Each row is followed by its class. Each block has new classes.
[  6   7   7   5 -23 -42   4  -2   4 -33  21  31   5  -2  17  -7 -14 -20
  -2  30   9  12 -46 -34 -80   7 -33   2  -8 -25   4] -> bito
[-12   9 -31   4 -36 -39 -23 -18   5  45  30 -14  -3 -10 -38 -22  -2 -17
  -2  -4 -96  18 -46  -5  82  -5   9   2   9  -6 -15] -> bedi
[ -4  27  -8   2 -26 -10   2  -4 -11  45   8   2  -2   0 -22   8 -12  -3
  -4  -8 -55  -6 -12   0  41 -10  19  -5   0 -21  16] -> gez
[  9  11   4   7 -35 -38 -10  10  29 -43  47  -3   7  -8 109 -22 -22 -35
  -2  26 -21  28 -66 -42  -9   1 -56  -2 -13 -36 -53] -> Toge
[  3   4  24   1  -1  -6  13  -3 -13 -17 -11  -1  -1   7 -18  13  -2   1
  -1  12  45  -8   0  -8 -77   3   7  -1  -4 -19  19] -> bito
[  5 -19  -5   2  30  29   3   3 -11  -6 -27   7   1   6  -2  11  12  24
   1   0  71  -6  33  10 -15   6 -16   5  -1  16  15] -> bito
[  5  23  15   5 -44 -78  10   8  18 -29  53  -7   3 -10  53 -16 -21 -48
   1  24 -62  31 -51 -42 -97  -2 -27  -9   8 -35 -29] -> gez
[  7   7  -9   0 -11 -34  -5  12  16  -2  37  -3   4  -6  77 -22 -15 -26
   4  13 -47  22 -11 -20 -21  -1 -56  -1   0  -6 -39] -> Toge
[ -2 -16  -6   4  16 -17   4  -2   2  16   7  -7  -7  -3 -51  23  17   2
  -5 -10 -37   2  34  24 -45   1   0  -4  14  29  11] -> bedi
[  8  12  -8   1 -17 -16 -12   9  18 -24  33   4   7  -1  78 -31 -18 -21
   0  17 -21  19 -41 -26  21  -1 -50   4  -6 -22 -36] -> Toge
[ -3   9   7   1 -25 -30  -2   0   3  -7  25  -3   1  -2   9  -7  -9 -24
  -3  13 -31  10 -32 -19 -30  -2  -7   2   1 -18 -11] -> bedi
[ 11  14  36   8 -29 -55   5  -1  15 -57  36  -7   0  -2  38 -24 -13 -36
   1  24  14  20 -73 -37 -88   0  -5  -5  -6 -45 -16] -> bito
[ 12  -6  17   2  -2 -24   5   2   9 -44  22  -5   3  -1  21 -10  -3 -22
  -1  18  26  20 -22 -23 -87   9 -32   0  -5 -16  -9] -> bito
[-11   9  -9  -1  -4  -5   2  -4 -16  37   0  -1  -3   1 -23  11  -4   5
   5  -2 -39  -5  15   8  10  -7   0   0   0   9  18] -> met
[ 12  -4  29   7  -3 -35  10   9  17 -62  24  -2   3 -69  48 -20  -6 -23
   1  25  30  15 -32 -28 -84   4 -26   1  -5 -21 -24] -> bito
[  8   1  24   3 -15 -39  -2   6  14 -47  24  -2   2   0  44 -21 -10 -28
   3  21   8  15 -37 -29 -64   4 -25  -3   0 -26 -23] -> bito
[ 12 -13  21  -2  14  -2   3   4   9 -54  -3   5   7   2  23  -8  -4  -8
   2  14  73  -2 -15 -12 -53   5  -8   8  -5 -13 -11] -> bito
[  4 -10  -7  -1  -1 -23 -14  -8  12 -20  10 -14  -2   0  -2 -18   4  -9
   0  15  34  17 -44 -14   0  -7 -16   7  -8 -14 -12] -> bito
[ -2  -5   1  -3  11  -6   5   8  11   6  11  -3   1  -1  20   7   0  -6
   0  -3 -24   0  27   7 -23   1 -22   0  10  11  -7] -> Toge
[ 12 -16  20  -2   2 -41  -7  -1  23 -59  22 -10  -2  -8  -7  -8  11 -20
   3  21  40  16 -48 -13 -53   5  13   4   7 -22 -12] -> Toge
[  5   6  -2   5 -15 -30 -10  -8   2 -21  14  -8  -5  -3  15 -21  -8 -10
  -5  18  12  18 -55 -17  -3  13 -20   3  -5 -19 -12] -> bito
[-13  13 -27   2 -18  -1  -3  -2  -8  47   7  -1   2  -3  -5   7  -8   6
  -1  -1 -57   1   4   1  55   0 -18   0  -1  13   1] -> Toge
[  4  10  20  -2 -13 -19  12   0  -7 -18   8  -7   6   0  -5   1  -6  -7
  -1  20  23   1 -13 -22 -68   8 -16  -2  -7 -15   7] -> bito

Each row is followed by its class.
[-35   1   0  -3  -5  20   5   5   3   1   3  -8 -16   5  -8  32 -19   8
 -10 -15   0 -19  -8 -13 -47 -10  -7  -2   2 -20 -16] -> V
[  5  -3  -2 -20  15 -26 -38  -7   7  23 -11  -5  34  -7   9  11  29  -3
 -45 -28  -4 -16 -10  24 -14 -14   3  -4  -2 -79  -6] -> G
[ -28   -8   -1   -4   -8    2  -24  -13   -6   13  -38   10    5   15
   11    0   41    8    6  -17  -21    0    2  -53    7    0  -20   -5
  -13 -105  -22] -> J
[-76   3  11  56 -12  46  29  -4  21  13 -22   6  -2   4  -4   0  -2   5
  37   2  -4   9   8  29   6  30  10  26  18  23  17] -> V
[-31  -2   1  16  10  -7  -8 -11  -1  16 -47  -6  19   1   9 -12  61   0
  -8  -4  -3   1   4  12  -9  -8 -17   8 -11 -72  -1] -> G
[-80  11   9   6  14  -5   6  -8   6   6 -14  17  -5   0  -9   2  18  -1
 -11  -4  -4  -8   0  72   8  -3 -40   7  11  -8   1] -> B
[ 31 -13   3   3 -13  23  50   7 -17 -47 -65 -53 -27  -5  16   9  33  -1
 -13  29  -2  19  11 -59 -51   5 -27  -3  20 -68 -12] -> V
[-70   4  33  10   1  19   7  10   5 -16  -9 -14 -22  -1  -2   4  -3   8
   9  11   1  18 -14  18 -11  -9   5   4   5   8   8] -> V
[ 86   5   8  -5   1  -2   2 -22  16   5  17  -4  13  -4   4  11   7  -6
  -3 -15   3  -3  -5 -38  -1 -13  -6 -19 -16 -20   6] -> G
[-29  -7   6   8 -18  28   9   5   7 -17   0  -5   7   7   0  11 -52  27
  43  -1  14   6 -26  23 -36  21  30 -11  -7  19   3] -> V
[-24  -2   6   5   1   4 -10  -9  12  13 -45 -12  22  -7   3  -5   0   3
 -11 -10   1 -19  -6  -4 -33   9  -5 -15   0 -58   5] -> G
[-17  -7  -5  -2   8 -26 -19  -6  -6   1  -9  14  -4   4   4  -9  45  -7
 -13  -6  -3   7   0  12  26 -27 -13   1  -1   7  -6] -> B
[-22   5   3   9  -9  15  20  -4   0  -8   0  20 -33  10  -4  12  -5  -6
   6  -2 -16  -1  -8  86 -36 -13 -14   5  -7  29  -1] -> V
[ 31   8   6  -4  -4  17  10  -5 -11 -16  -2 -11   0  15  -2  -2 -15  -6
   1   5   3   2  -3  18 -41  -6  -8   6 -14  14   7] -> V
[117  -5  -4 -17   5  -8  -3  -6  12  19  22   2  25 -13   0  -5 -17  -7
 -12 -10  14   3  -2 -17  13  14  15  -7   0  23  -1] -> G
[-51 -12 -11   8  -4   7  -2  23  -2  -5  17   2 -14 -14 -10 -42 -21 -11
  -1   5  20   2  -4  23   7   5  23   5   8   9  -1] -> V
[-34  -9  -2   8  -3 -14 -16  -4   3  11 -23  -6  10  -9   2  19  55  12
 -22  -8   0   1   3 -14  40  19  12 -13  -8 -72   7] -> G
[  5  17   2  -2  12  32   1  46  12  -7  -3   2   7  -7   5   4   1  -1
  -9  17  12 -11  -7  57 -28  19   8 -24   4  25   9] -> V
[-106  -11   -6   17   -4    0  -26    4   11   12   17    1    4   12
  -18    9  -51   13   28  -11   -1   -1  -14   37   18   28   39  -14
   10  -29   -6] -> G
[ 16  10   1  -1 -11  28   7 -16   6   6  -6   9 -14   8  -8   6 -21  -7
  10   4  13  -8 -27  42 -30   2  -9  -2   0  12   8] -> V
[ 68   1  -4   5  -9  -6   9  -5   5  18  26  13  -7   0  10  19  -9  -1
  29   6  13  19  -4  10  47 -14  13  -2   1  38   1] -> Z
[-38   1   1   8  -6 -32 -16  -5  -9  -2   2  17  -3  15  -1   5  29  -4
   6  -4  -6  16   3  13  59  -1 -20   7 -12   9  -7] -> Z
[-11  -8  14  -8 -16 -27 -47 -11  -1 -24 -27  37  -5  23  13  -2  51  10
  -5 -24 -16   6  13 -97  22 -34 -16  -3 -12   8  -7] -> B
[-20  -4 -12  -2 -13  27  13   4 -10 -12 -17 -29  -7  19   2 -15 -22  -3
  -5  10   3  13  -4  16 -63  -9  -2   0   0 -38  -5] -> V
[ 24  -5   3   5  -4   4  19 -16   8 -11 -10   3  -1   2  -2  -2   1  -5
  22 -16   2  11  10  54  33  24  -5  -3   7 -13  -4] -> Z
[  6   2   9   5 -11  14   3  -4   8 -16   3  34  -6  19  -6 -12 -39 -12
  35  10  11   0   3  -5 -28   6   1 -17   1  76   3] -> V
[ 50   1   0  -2   1  30  13  -7 -18  -5  10 -10 -23  -6 -16   4 -25  -6
  -9  14  -9 -29  -5 -15 -53 -23 -20   7  -7   2  -5] -> V
